Rows, each with its class
[39.6, -13.4, 3.7, 0.8, -3.9, 20.3, 10.2, -14.1, -1.2, 11.4, 8.5, -7.8, 11.7, -24.4, -8.1, -14.3, -7.7, 12.9, -18.0, -4.5, -7.4, -26.1, 16.1, 4.8, -2.7, -13.3, -8.4, 11.6]	R
[-3.3, 20.8, -1.3, 4.5, 10.1, 3.7, 1.0, 7.0, 6.1, 8.9, -10.2, 22.3, -25.2, 12.0, 17.2, -29.4, -6.5, -9.5, -19.7, -2.8, -4.0, 27.3, 15.6, -8.0, 38.7, -9.9, 0.4, -22.5]	V
[33.3, 21.7, -11.6, 13.5, 0.0, -0.2, 6.4, 2.4, -2.7, -3.2, 3.3, 13.1, -0.6, -6.9, -12.9, -28.8, 18.2, 11.8, -17.1, 8.9, -12.6, 1.2, 4.3, -1.8, 55.8, 12.1, -4.1, -1.3]	L
[9.7, 16.7, 0.1, -1.5, 9.0, 13.0, 4.4, 5.4, 12.9, -9.0, -12.2, 20.0, -17.9, 26.6, 16.9, 14.8, 7.4, -11.9, 7.8, -0.3, -0.4, 20.9, 23.0, 3.9, 46.4, -7.0, 10.4, -7.4]	B
[-77.9, 19.7, -8.2, 5.1, 3.9, -27.8, -14.5, 13.2, -5.0, -25.4, -7.0, 10.7, -14.0, 26.2, 3.6, -0.4, 12.7, 8.8, 26.2, -2.3, -0.1, 13.2, 3.5, -2.6, 32.4, 25.3, 6.6, 3.6]	N
[-24.0, 12.4, -6.6, 6.9, -3.3, -23.9, -13.4, 5.8, -6.8, -10.2, 6.3, -10.1, -3.0, -4.3, -12.3, -16.5, 11.5, 6.6, 3.1, 10.7, -10.3, -0.1, -21.9, -3.0, -2.7, 10.0, -4.9, -7.4]	N
[30.7, 19.4, -6.4, 5.1, 8.2, 18.7, 11.1, -1.7, 9.6, -2.0, -8.7, 30.2, -21.9, 7.2, -3.1, -10.2, 12.4, 4.2, -4.1, -0.8, -11.8, 9.2, 24.4, 1.1, 67.2, 1.1, -3.8, -3.3]	J
[-5.5, 0.4, -3.4, 5.1, -4.8, -30.0, -9.8, 12.1, -7.9, -14.3, 11.1, -6.1, 8.5, 2.1, -8.7, 0.6, 16.4, -3.9, 4.3, 12.8, -7.2, 9.8, -38.8, -10.7, -24.4, 4.8, -4.1, -18.8]	S
[16.6, -17.2, 3.0, -5.8, -11.0, 0.0, 4.2, -12.3, -8.4, 17.1, 14.9, -23.9, 19.7, -31.7, -14.2, -16.7, -19.7, 15.6, -15.2, 2.8, -5.1, -30.3, -16.5, 0.7, -34.7, 12.9, -15.6, 16.7]	R
[40.6, -14.3, 2.5, -11.1, 6.2, 32.5, 12.6, -19.0, 7.2, 11.7, -5.9, -4.6, 8.2, -1.1, -3.9, 41.5, -5.6, 0.0, 13.9, -7.0, 4.5, -15.9, 23.7, 13.1, 1.7, -9.6, 3.1, 25.9]	R
[10.7, 26.4, -7.8, 6.6, 7.4, -13.4, -3.4, -2.9, 4.3, -17.5, -2.2, 5.5, 0.1, 14.3, -18.0, 29.7, 19.7, 1.8, 33.8, 9.8, -7.8, -0.2, -11.0, -3.0, 31.4, 13.0, 4.8, 8.2]	M
[59.1, -6.6, 0.6, 0.6, -5.3, 12.1, 8.2, -18.4, 1.1, 10.1, 11.3, -9.3, 17.3, -19.0, -15.2, 29.3, 6.7, 14.8, 5.7, 1.0, -6.7, -28.4, 0.0, 9.3, 4.5, 8.4, -3.4, 26.7]	R
[34.4, 4.9, -0.7, -8.4, 7.7, 22.6, 19.0, -15.5, 10.6, -3.5, -10.2, 0.1, 1.6, 8.3, -4.9, 43.8, 3.2, 0.5, 28.4, -7.8, 3.0, -8.3, 25.0, 9.7, 26.2, -2.4, 8.2, 19.8]	R
[-45.8, 20.8, -3.4, 2.2, 6.1, -16.9, -5.3, 4.2, 0.4, -16.9, -11.4, 13.1, -6.1, 17.4, -1.8, 24.2, 7.5, 2.3, 32.2, -4.1, 6.1, 7.3, 9.0, -1.5, 26.1, 17.4, 6.1, 14.0]	N
[1.7, 19.1, -5.0, 7.0, 10.9, 18.6, 1.4, -5.1, 12.3, -9.8, -14.5, 18.3, -15.7, 9.2, 0.0, 4.2, 8.3, 1.7, 18.9, -4.8, -6.0, 3.8, 31.8, 3.2, 66.0, 8.0, 2.1, 12.9]	L
